Below is a small trained network, with its code and all its weights. Each question gives an input and a target symbol and asks what happens when units are switched off, that is, made to give their printed mean instead of their output.

import numpy as np


def w(rows, s, z=0):
    codes = np.array(rows[::2]) - 128.0
    scale = np.full(codes.shape[1], s)
    scale[-1] = z or s
    return codes * scale


def f(y):
    return y / 2 * (1 + np.tanh(0.7978845608 * (y + 0.044715 * y**3)))


def softmax(a):
    e = np.exp(a - a.max(-1, keepdims=True))
    return e / e.sum(-1, keepdims=True)


def log_softmax(a):
    a = a - a.max(-1, keepdims=True)
    return a - np.log(np.exp(a).sum(-1, keepdims=True))


def net(x, mask):
    ids = ['ΔΦαβεζηλμξπψ'.index(c) for c in x.split()]
    T = len(ids)
    res = E[ids] + P[:T]
    u = 0
    for l in range(2):
        r = res
        for j in range(2):
            rows = slice(2 * j, 2 * j + 2)
            q, k, v = (r @ M[l][rows].T for M in (Q, K, V))
            z = softmax(np.where(np.tri(T) > 0, q @ k.T / 2**0.5, -1e9)) @ v
            o = O[l][rows]
            res = res + np.where(mask[u + j], z, o[:, -1]) @ o[:, :-1]
        u += 2
        y = f(res @ A[l][:, :-1].T + A[l][:, -1])
        res = res + np.where(mask[u : u + 4], y, B[l][:, -1]) @ B[l][:, :-1]
        u += 4
    return log_softmax(res[-1] @ U[:, :-1].T + U[:, -1])


Q, K, V, O, A, B = {}, {}, {}, {}, {}, {}
E = w([
[154,127,131,126],'Δ',
[19,98,189,122],'Φ',
[120,72,8,98],'α',
[100,235,84,98],'β',
[127,182,125,41],'ε',
[156,93,65,236],'ζ',
[153,127,132,123],'η',
[218,57,180,47],'λ',
[150,125,129,120],'μ',
[151,125,129,121],'ξ',
[155,126,132,126],'π',
[154,124,131,118],'ψ',
],0.015)
P = w([
[8,191,116,197],'0',
[68,118,140,141],'1',
[102,111,115,126],'2',
[117,111,108,107],'3',
[131,114,103,93],'4',
[145,114,96,84],'5',
[157,116,93,78],'6',
[166,123,92,78],'7',
[177,123,91,87],'8',
[186,132,91,93],'9',
[198,135,89,105],'10',
[201,150,91,105],'11',
],0.011)
Q[0] = w([
[241,15,143,121],'0.h0',
[251,146,66,82],'0.h0',
[194,139,135,217],'0.h1',
[187,45,74,131],'0.h1',
],0.016)
K[0] = w([
[208,170,148,142],'0.h0',
[253,178,40,110],'0.h0',
[143,157,43,236],'0.h1',
[58,65,20,59],'0.h1',
],0.015)
V[0] = w([
[20,110,1,127],'0.h0',
[66,38,56,104],'0.h0',
[124,137,209,79],'0.h1',
[66,106,163,71],'0.h1',
],0.0076)
O[0] = w([
[208,60,154,220,255],'0.h0',
[115,255,138,224,223],'0.h0',
[183,199,85,76,51],'0.h1',
[205,96,125,219,141],'0.h1',
],0.0085,0.0082)
A[0] = w([
[102,186,229,181,74],'0.n0',
[133,220,89,99,255],'0.n1',
[47,62,2,173,54],'0.n2',
[46,230,214,142,79],'0.n3',
],0.006,0.0076)
B[0] = w([
[201,149,16,73,129],'0.n0',
[66,113,126,174,255],'0.n1',
[130,163,62,5,189],'0.n2',
[194,133,142,94,117],'0.n3',
],0.011,0.0049)
Q[1] = w([
[230,163,104,70],'1.h0',
[65,91,66,114],'1.h0',
[196,114,4,53],'1.h1',
[190,75,156,253],'1.h1',
],0.013)
K[1] = w([
[112,91,161,187],'1.h0',
[167,142,179,106],'1.h0',
[161,18,172,86],'1.h1',
[246,211,85,129],'1.h1',
],0.012)
V[1] = w([
[149,4,8,76],'1.h0',
[214,69,181,90],'1.h0',
[177,255,92,66],'1.h1',
[197,120,46,56],'1.h1',
],0.0093)
O[1] = w([
[106,8,78,99,195],'1.h0',
[58,118,192,178,1],'1.h0',
[155,124,178,138,66],'1.h1',
[133,52,136,123,43],'1.h1',
],0.016,0.0055)
A[1] = w([
[127,107,90,242,2],'1.n0',
[2,180,171,165,49],'1.n1',
[224,159,185,165,120],'1.n2',
[82,137,192,149,180],'1.n3',
],0.012,0.006)
B[1] = w([
[88,107,227,143,254],'1.n0',
[50,152,204,157,141],'1.n1',
[133,125,188,83,207],'1.n2',
[131,191,250,21,123],'1.n3',
],0.012,0.0079)
U = w([
[130,136,113,109,10],'Δ',
[120,148,107,110,157],'Φ',
[162,97,56,168,182],'α',
[187,120,160,97,175],'β',
[245,157,82,71,170],'ε',
[141,59,158,144,162],'ζ',
[151,144,110,89,80],'η',
[59,117,154,41,110],'λ',
[131,134,112,114,3],'μ',
[121,139,110,111,57],'ξ',
[130,140,111,106,50],'π',
[125,145,107,108,119],'ψ',
],0.011,0.0045)

Each question gives the input, a string of symbols that net reads in full, and the target symbol t.
The units are the heads (2 rows each of Q, K, V and O) and the neurons (one row each of A and B). Each row of codes is followed by its name. A weight is (code - 128) times the scale printed after its matrix; where a second scale follows, it is the last column's (O, A, B and U).
mask holds one flag per unit, layer by layer, with each layer's heads first. A switched-off unit (its flag False) gives its mean, the last column of its rows in O or B, instead of its output. The means were averaged over made-up inputs and are rounded, as every weight is.
A unit's drop is (log p(t) with every unit on - log p(t) with that unit switched off) / (log p(t) with every unit on - log p(t) with every unit switched off).
The circuit of an input: a set's keep is (log p(t) with only the set's units on - log p(t) with every unit switched off) / (log p(t) with every unit on - log p(t) with every unit switched off). Starting from all 12 units, units are removed one at a time, each time the one whose removal leaves the highest keep (on an exact tie, the one counted first), for as long as the keep stays at least 0.8.
units of the circuit, in order: the units of the circuit, biggest drop first
unit that matters most: the unit with the biggest drop
top k neurons: the k neurons with the biggest drops, biggest first
top k neurons in layer l: the k neurons of layer l with the biggest drops, biggest first
which heads matter: for each layer, one digit per head in row order, 1 if its drop is at least 0.15 and else 0, layers parted by /
input π α α α β ε β α α α β, target ζ: top neuron in layer 0 : 0.n2
input Δ α β λ π, target λ: top 4 neurons : 1.n3, 0.n2, 0.n1, 1.n1
input Δ α α α α ζ β α α Δ, target ζ: which heads matter : 01 / 10
input α η ε, target ε: units of the circuit, in order : 1.h0, 0.h1
input π ψ β β, target ε: which heads matter : 01 / 10
input ξ η α β ε π, target ε: top 2 neurons : 0.n1, 1.n0
input λ η π α β β β Δ β η, target β: which heads matter : 11 / 11
input β α Δ α α π α λ α ξ, target α: which heads matter : 10 / 10
input α Δ ε β λ π ψ, target λ: top 3 neurons : 0.n2, 1.n3, 1.n1
input η α λ, target λ: which heads matter : 10 / 10
input α β ε ε β β β ξ, target β: which heads matter : 10 / 11
input μ Δ ξ ζ α Δ ζ, target ζ: which heads matter : 00 / 11
input β α α α α, target ζ: top 3 neurons : 1.n0, 0.n2, 0.n1
input α β Δ Δ, target β: units of the circuit, in order : 1.h0, 1.n2, 0.h1
input β Δ Φ α Δ Δ Δ β, target β: unit that matters most : 0.h0
input ψ α β ε μ, target ε: top 2 neurons in layer 1 : 1.n0, 1.n1
input α α α η α α ζ α Δ α α π, target ζ: units of the circuit, in order : 0.n2, 1.h0
input α β π π, target β: top 4 neurons : 0.n0, 1.n2, 0.n3, 1.n3
input α λ β λ π ψ π ψ π, target λ: which heads matter : 11 / 11
input α π ψ, target α: unit that matters most : 0.n2
input ψ η Δ α Δ λ α α η, target α: top 3 neurons in layer 1 : 1.n0, 1.n2, 1.n1
input α α α α α α Φ Δ, target α: which heads matter : 10 / 00
input ζ α β β β α π λ Δ, target λ: top 2 neurons in layer 0 : 0.n1, 0.n2
input α Δ α α λ μ, target λ: which heads matter : 10 / 10
